[[ -1   3 -11   0 -16  14 -20 -13 -12  -3  10]
 [  8  10  16   8  20  -3  22  15  17  13   3]
 [ 11  -5  15   7  19  -1  21  23  15   1  -7]
 [ 25 -22   9  14   6  32   5  35   6 -15  -5]
 [ 11  -5  14   7  19   0  21  23  14   1  -7]
 [-12  28   2  -2   4 -18   5 -20   5  22  13]
 [  6   6   2   6  -1  13  -2   2   1   4  10]]
->
[[ 10  -3 -12 -13 -20  14 -16   0 -11   3  -1]
 [  3  13  17  15  22  -3  20   8  16  10   8]
 [ -7   1  15  23  21  -1  19   7  15  -5  11]
 [ -5 -15   6  35   5  32   6  14   9 -22  25]
 [ -7   1  14  23  21   0  19   7  14  -5  11]
 [ 13  22   5 -20   5 -18   4  -2   2  28 -12]
 [ 10   4   1   2  -2  13  -1   6   2   6   6]]

[[-12 -11  -7  20 -36 -29 -35   9]
 [ 11   2   4 -31  17  21  28 -40]
 [-22  30  -4  10 -42 -20 -20 -13]
 [  6  22   8 -25  22  24  36 -27]]
->
[[  9 -35 -29 -36  20  -7 -11 -12]
 [-40  28  21  17 -31   4   2  11]
 [-13 -20 -20 -42  10  -4  30 -22]
 [-27  36  24  22 -25   8  22   6]]

[[  1  35 -39  11  18  22  21]
 [-16  29  15 -31  42 -31  -2]
 [  9  -5  13  42 -23 -27  -4]]
->
[[ 21  22  18  11 -39  35   1]
 [ -2 -31  42 -31  15  29 -16]
 [ -4 -27 -23  42  13  -5   9]]

[[ -4  -8   6   4 -24 -13  24  -4]
 [ -6  17  12   8 -36   8  28  -4]
 [ -8  14  13   8 -37   6  29  -2]
 [ -3  -1   7   5 -31  -9  30  -6]
 [ 21   5 -12 -10  12  -5   0 -11]
 [ 15  17  -1  -4 -22  -1  26 -14]
 [ -7 -15   4   4 -11 -12  12   1]]
->
[[ -4  24 -13 -24   4   6  -8  -4]
 [ -4  28   8 -36   8  12  17  -6]
 [ -2  29   6 -37   8  13  14  -8]
 [ -6  30  -9 -31   5   7  -1  -3]
 [-11   0  -5  12 -10 -12   5  21]
 [-14  26  -1 -22  -4  -1  17  15]
 [  1  12 -12 -11   4   4 -15  -7]]

[[-39  30]
 [ -4  15]
 [-12   4]]
->
[[ 30 -39]
 [ 15  -4]
 [  4 -12]]

[[ -2 -21  14 -33  33 -29  -4 -25  18 -28   7]
 [-11  28 -19  17  14  13  18 -14  -5   6  -6]
 [ 18 -17 -27 -11 -31 -28  13 -23 -11  14  -6]
 [ 16   1 -27  32  -6 -10   5  11  24   8  10]]
->
[[  7 -28  18 -25  -4 -29  33 -33  14 -21  -2]
 [ -6   6  -5 -14  18  13  14  17 -19  28 -11]
 [ -6  14 -11 -23  13 -28 -31 -11 -27 -17  18]
 [ 10   8  24  11   5 -10  -6  32 -27   1  16]]
---
[[ -6  32 -22  18  12  21 -18]
 [ -8  41 -27  23  15  28 -22]
 [ 15   6  14  11  14  12  13]]
->
[[ -8  41 -27  23  15  28 -22]
 [ -6  32 -22  18  12  21 -18]
 [ 15   6  14  11  14  12  13]]

[[ -2   1 -12]
 [-10  25  20]
 [  9  -3  24]
 [ 14 -12   6]
 [ 13 -35  -5]
 [  0  14  17]
 [  6   7  -4]
 [ -3  12 -17]
 [  2 -13  -2]]
->
[[-10  25  20]
 [  0  14  17]
 [ -3  12 -17]
 [  6   7  -4]
 [ -2   1 -12]
 [  9  -3  24]
 [ 14 -12   6]
 [  2 -13  -2]
 [ 13 -35  -5]]

[[-11  -4  -6   2  -6]
 [-12  -5  16   4 -12]
 [ 14  14 -26 -42  -6]]
->
[[ 14  14 -26 -42  -6]
 [-11  -4  -6   2  -6]
 [-12  -5  16   4 -12]]

[[ 11  18   9  18   8  10   6  -5]
 [-33 -31 -26  -6 -21  -5   5  -2]
 [ 38  36  33  16  28  16   9  15]]
->
[[ 38  36  33  16  28  16   9  15]
 [ 11  18   9  18   8  10   6  -5]
 [-33 -31 -26  -6 -21  -5   5  -2]]

[[  8  19  20  23 -18 -21  -6  11]
 [ 30  11  -9 -14 -19   4  15 -28]
 [-20 -23  22  42 -14 -25  17 -15]
 [-33 -25  -7  -2  14 -10  -1 -12]
 [-17 -20 -29 -36  32  38  -1  21]
 [-14 -12  -9  16  27  40  28 -13]]
->
[[  8  19  20  23 -18 -21  -6  11]
 [ 30  11  -9 -14 -19   4  15 -28]
 [-14 -12  -9  16  27  40  28 -13]
 [-17 -20 -29 -36  32  38  -1  21]
 [-20 -23  22  42 -14 -25  17 -15]
 [-33 -25  -7  -2  14 -10  -1 -12]]

[[-15  12]
 [ 16  16]
 [ 14  44]
 [ 20  15]]
->
[[ 14  44]
 [ 16  16]
 [ 20  15]
 [-15  12]]

[[-16  35  11   7  34]
 [ 28  15  26  11  20]
 [-35  -7  14  16 -29]
 [-36 -36  21  17 -17]
 [ 24   1  32   6  17]
 [ 13  -2  14 -32  -1]
 [-33 -21  29 -36 -19]
 [ 12  37  14 -23  28]]
->
[[ 12  37  14 -23  28]
 [-16  35  11   7  34]
 [ 28  15  26  11  20]
 [ 24   1  32   6  17]
 [ 13  -2  14 -32  -1]
 [-35  -7  14  16 -29]
 [-33 -21  29 -36 -19]
 [-36 -36  21  17 -17]]

[[-41 -40 -25   5  29  12 -24]
 [ 25  13  10  20   8  10 -14]
 [-25 -22 -12  13  35  27  12]
 [  9  12   7  10  -5   0 -16]]
->
[[ 25  13  10  20   8  10 -14]
 [  9  12   7  10  -5   0 -16]
 [-25 -22 -12  13  35  27  12]
 [-41 -40 -25   5  29  12 -24]]
